Here is a tiny trained network, its code and every weight. The questions are about switching its units off for an input and a target symbol, where a switched-off unit gives its printed mean instead of its output.

import numpy as np


def w(rows, s, z=0):
    codes = np.array(rows[::2]) - 128.0
    scale = np.full(codes.shape[1], s)
    scale[-1] = z or s
    return codes * scale


def f(y):
    return y / 2 * (1 + np.tanh(0.7978845608 * (y + 0.044715 * y**3)))


def softmax(a):
    e = np.exp(a - a.max(-1, keepdims=True))
    return e / e.sum(-1, keepdims=True)


def log_softmax(a):
    a = a - a.max(-1, keepdims=True)
    return a - np.log(np.exp(a).sum(-1, keepdims=True))


def net(x, mask):
    ids = ['ΛΨαδηπσ'.index(c) for c in x.split()]
    T = len(ids)
    res = E[ids] + P[:T]
    r = res
    for j in range(3):
        rows = slice(2 * j, 2 * j + 2)
        q, k, v = (r @ M[0][rows].T for M in (Q, K, V))
        z = softmax(np.where(np.tri(T) > 0, q @ k.T / 2**0.5, -1e9)) @ v
        o = O[0][rows]
        res = res + np.where(mask[j], z, o[:, -1]) @ o[:, :-1]
    y = f(res @ A[0][:, :-1].T + A[0][:, -1])
    res = res + np.where(mask[3:11], y, B[0][:, -1]) @ B[0][:, :-1]
    return log_softmax(res[-1] @ U[:, :-1].T + U[:, -1])


Q, K, V, O, A, B = {}, {}, {}, {}, {}, {}
E = w([
[116,176,54,169,116,28,172,47,189,134],'Λ',
[253,182,88,161,107,159,149,162,147,86],'Ψ',
[65,156,135,149,142,118,213,150,9,78],'α',
[112,139,165,206,131,98,163,96,236,121],'δ',
[148,101,128,139,224,125,71,122,134,168],'η',
[154,179,119,107,54,185,62,82,153,205],'π',
[167,150,133,22,174,111,126,159,184,179],'σ',
],0.014)
P = w([
[120,4,60,102,74,196,168,91,142,80],'0',
[143,58,74,107,120,168,177,85,132,96],'1',
[141,84,96,116,126,163,162,90,133,102],'2',
[140,104,109,120,136,153,147,96,137,107],'3',
[142,123,115,130,140,142,135,108,140,120],'4',
[143,138,123,135,145,136,126,117,139,138],'5',
[145,153,132,144,150,123,111,126,140,149],'6',
[144,164,140,152,156,116,98,133,144,164],'7',
[142,178,152,155,163,106,84,146,142,173],'8',
[143,193,162,161,163,97,76,147,138,192],'9',
[141,203,163,168,169,84,60,158,140,208],'10',
],0.015)
Q[0] = w([
[132,150,110,183,119,70,161,51,253,146],'h1',
[184,226,131,152,108,149,168,150,105,94],'h1',
[66,95,175,113,96,103,119,139,116,105],'h2',
[141,110,149,106,70,202,81,133,114,171],'h2',
[144,85,141,102,220,150,93,157,97,106],'h3',
[95,132,150,109,63,139,109,172,10,120],'h3',
],0.014)
K[0] = w([
[114,197,166,110,174,97,4,146,159,230],'h1',
[114,241,164,193,123,71,160,140,89,100],'h1',
[211,108,89,141,137,171,173,132,134,81],'h2',
[123,117,99,76,63,203,86,18,114,145],'h2',
[99,86,75,43,149,86,177,97,74,110],'h3',
[71,122,109,180,94,151,213,109,33,41],'h3',
],0.011)
V[0] = w([
[92,148,139,192,55,59,198,92,185,62],'h1',
[71,96,98,58,127,93,171,99,103,105],'h1',
[153,57,42,101,66,144,150,119,130,64],'h2',
[163,195,40,52,138,98,82,81,65,189],'h2',
[173,215,105,74,45,113,152,139,153,157],'h3',
[147,91,186,47,141,166,206,255,129,130],'h3',
],0.0074)
O[0] = w([
[128,121,105,101,2,74,119,196,205,66,250],'h1',
[198,202,195,104,65,147,153,57,128,130,33],'h1',
[87,142,154,197,187,78,46,202,80,214,250],'h2',
[106,101,76,191,8,96,77,108,123,96,33],'h2',
[94,120,219,68,111,131,112,110,16,88,255],'h3',
[94,176,137,102,163,106,72,49,183,40,142],'h3',
],0.0074,0.0021)
A[0] = w([
[163,80,84,74,68,168,159,196,130,115,116],'n1',
[152,39,101,111,65,195,179,93,143,62,233],'n2',
[2,40,118,125,161,104,218,149,73,88,203],'n3',
[119,150,162,133,192,137,103,139,59,186,37],'n4',
[63,5,89,186,78,105,120,97,119,65,3],'n5',
[121,189,145,131,166,119,180,143,154,81,66],'n6',
[126,125,122,150,187,143,176,109,124,200,89],'n7',
[82,137,136,156,146,53,48,138,126,186,90],'n8',
],0.0098,0.0048)
B[0] = w([
[84,91,198,56,184,51,85,73,75,144,230],'n1',
[100,77,128,118,80,200,205,63,130,122,211],'n2',
[232,179,193,93,85,171,250,127,109,130,184],'n3',
[100,59,94,162,70,87,159,106,210,85,228],'n4',
[22,168,102,111,115,254,74,156,62,102,124],'n5',
[96,93,64,122,164,108,73,95,95,159,253],'n6',
[110,200,154,103,55,110,75,188,65,76,215],'n7',
[174,191,149,74,198,151,197,96,123,74,190],'n8',
],0.0078,0.0031)
U = w([
[61,85,125,145,117,177,119,110,44,178,158],'Λ',
[82,145,76,119,105,203,136,149,133,18,54],'Ψ',
[139,138,153,132,75,39,102,135,97,110,5],'α',
[136,67,87,181,134,107,205,99,207,167,111],'δ',
[155,202,98,254,162,99,38,241,101,190,242],'η',
[193,184,177,126,121,194,216,121,89,100,90],'π',
[112,131,147,53,237,117,129,41,82,120,167],'σ',
],0.006,0.0028)

Each question gives the input, a string of symbols that net reads in full, and the target symbol t.
The units are the heads (2 rows each of Q, K, V and O) and the neurons (one row each of A and B). Each row of codes is followed by its name. A weight is (code - 128) times the scale printed after its matrix; where a second scale follows, it is the last column's (O, A, B and U).
mask holds one flag per unit, heads first, then neurons. A switched-off unit (its flag False) gives its mean, the last column of its rows in O or B, instead of its output. The means were averaged over made-up inputs and are rounded, as every weight is.
A unit's drop is (log p(t) with every unit on - log p(t) with that unit switched off) / (log p(t) with every unit on - log p(t) with every unit switched off).
The circuit of an input: a set's keep is (log p(t) with only the set's units on - log p(t) with every unit switched off) / (log p(t) with every unit on - log p(t) with every unit switched off). Starting from all 11 units, units are removed one at a time, each time the one whose removal leaves the highest keep (on an exact tie, the one counted first), for as long as the keep stays at least 0.8.
circuit, biggest first: the units of the circuit, biggest drop first
unit that matters most: the unit with the biggest drop
top k neurons: the k neurons with the biggest drops, biggest first
heads that matter: for each layer, one digit per head in row order, 1 if its drop is at least 0.15 and else 0, layers parted by /
drop when u is switched off: that unit's drop, to one decimal
input σ Ψ δ, target σ: circuit, biggest first	(h3 h2)
input Ψ Ψ Ψ Λ Ψ δ Ψ, target σ: circuit, biggest first	(h2 n1 h1 h3)
input η Ψ Ψ Ψ Λ η Ψ Λ Ψ, target α: circuit, biggest first	(h2 n1 h1)
input Λ Ψ σ Ψ η η δ, target η: top 2 neurons	(n7 n2)
input Λ Ψ Λ, target Ψ: circuit, biggest first	(n5 h1)
input η Ψ Ψ α η, target η: circuit, biggest first	(h3 n7)
input δ π Ψ, target η: circuit, biggest first	(h2)
input Ψ Ψ Ψ σ α Ψ Ψ δ σ δ Ψ, target σ: circuit, biggest first	(h2 n1 h1)
input Ψ η η Ψ, target δ: circuit, biggest first	(h3 n2)
input Ψ σ Ψ δ Ψ Ψ Λ σ Ψ η, target σ: heads that matter	101
input δ Ψ Λ η Ψ η Ψ Λ δ δ σ, target σ: heads that matter	101
input η π δ δ π η π Λ, target π: heads that matter	101
input Ψ η Ψ Ψ Ψ Λ Ψ δ Λ, target δ: heads that matter	110
input δ δ α π α Λ, target π: unit that matters most	h3
input σ δ Λ σ δ, target σ: circuit, biggest first	(h3 h1)
input δ α δ σ π α Ψ Λ Ψ, target α: circuit, biggest first	(h2 h1 n1)
input σ Λ α α Ψ η Λ, target η: circuit, biggest first	(h3 h1 n7)
input π α Ψ π Ψ δ, target π: circuit, biggest first	(h3 n3 h1 h2)
input δ Ψ δ α σ σ δ Ψ δ, target δ: top 2 neurons	(n7 n1)
input η α Ψ δ δ Ψ σ η Ψ η Ψ, target δ: unit that matters most	h2
input α α Λ δ Ψ σ Ψ δ η, target σ: heads that matter	001
input δ Ψ Λ Ψ α Ψ Ψ π Ψ Ψ Λ, target Ψ: heads that matter	110
input α α η, target η: heads that matter	001
input δ η δ δ, target η: heads that matter	011
input Ψ δ π Λ σ Λ, target σ: top 2 neurons	(n8 n4)
input δ α π Ψ π Ψ σ Ψ, target Ψ: top 2 neurons	(n2 n5)
input Ψ α δ Ψ δ δ α Ψ σ σ Ψ, target Ψ: circuit, biggest first	(h2)
input Ψ δ Ψ Ψ δ σ α π Ψ α, target π: drop when n7 is switched off	0.0
input η Ψ Ψ, target η: drop when h2 is switched off	2.1
input Ψ α δ Ψ Ψ η δ δ Ψ Ψ δ, target δ: drop when h2 is switched off	1.0
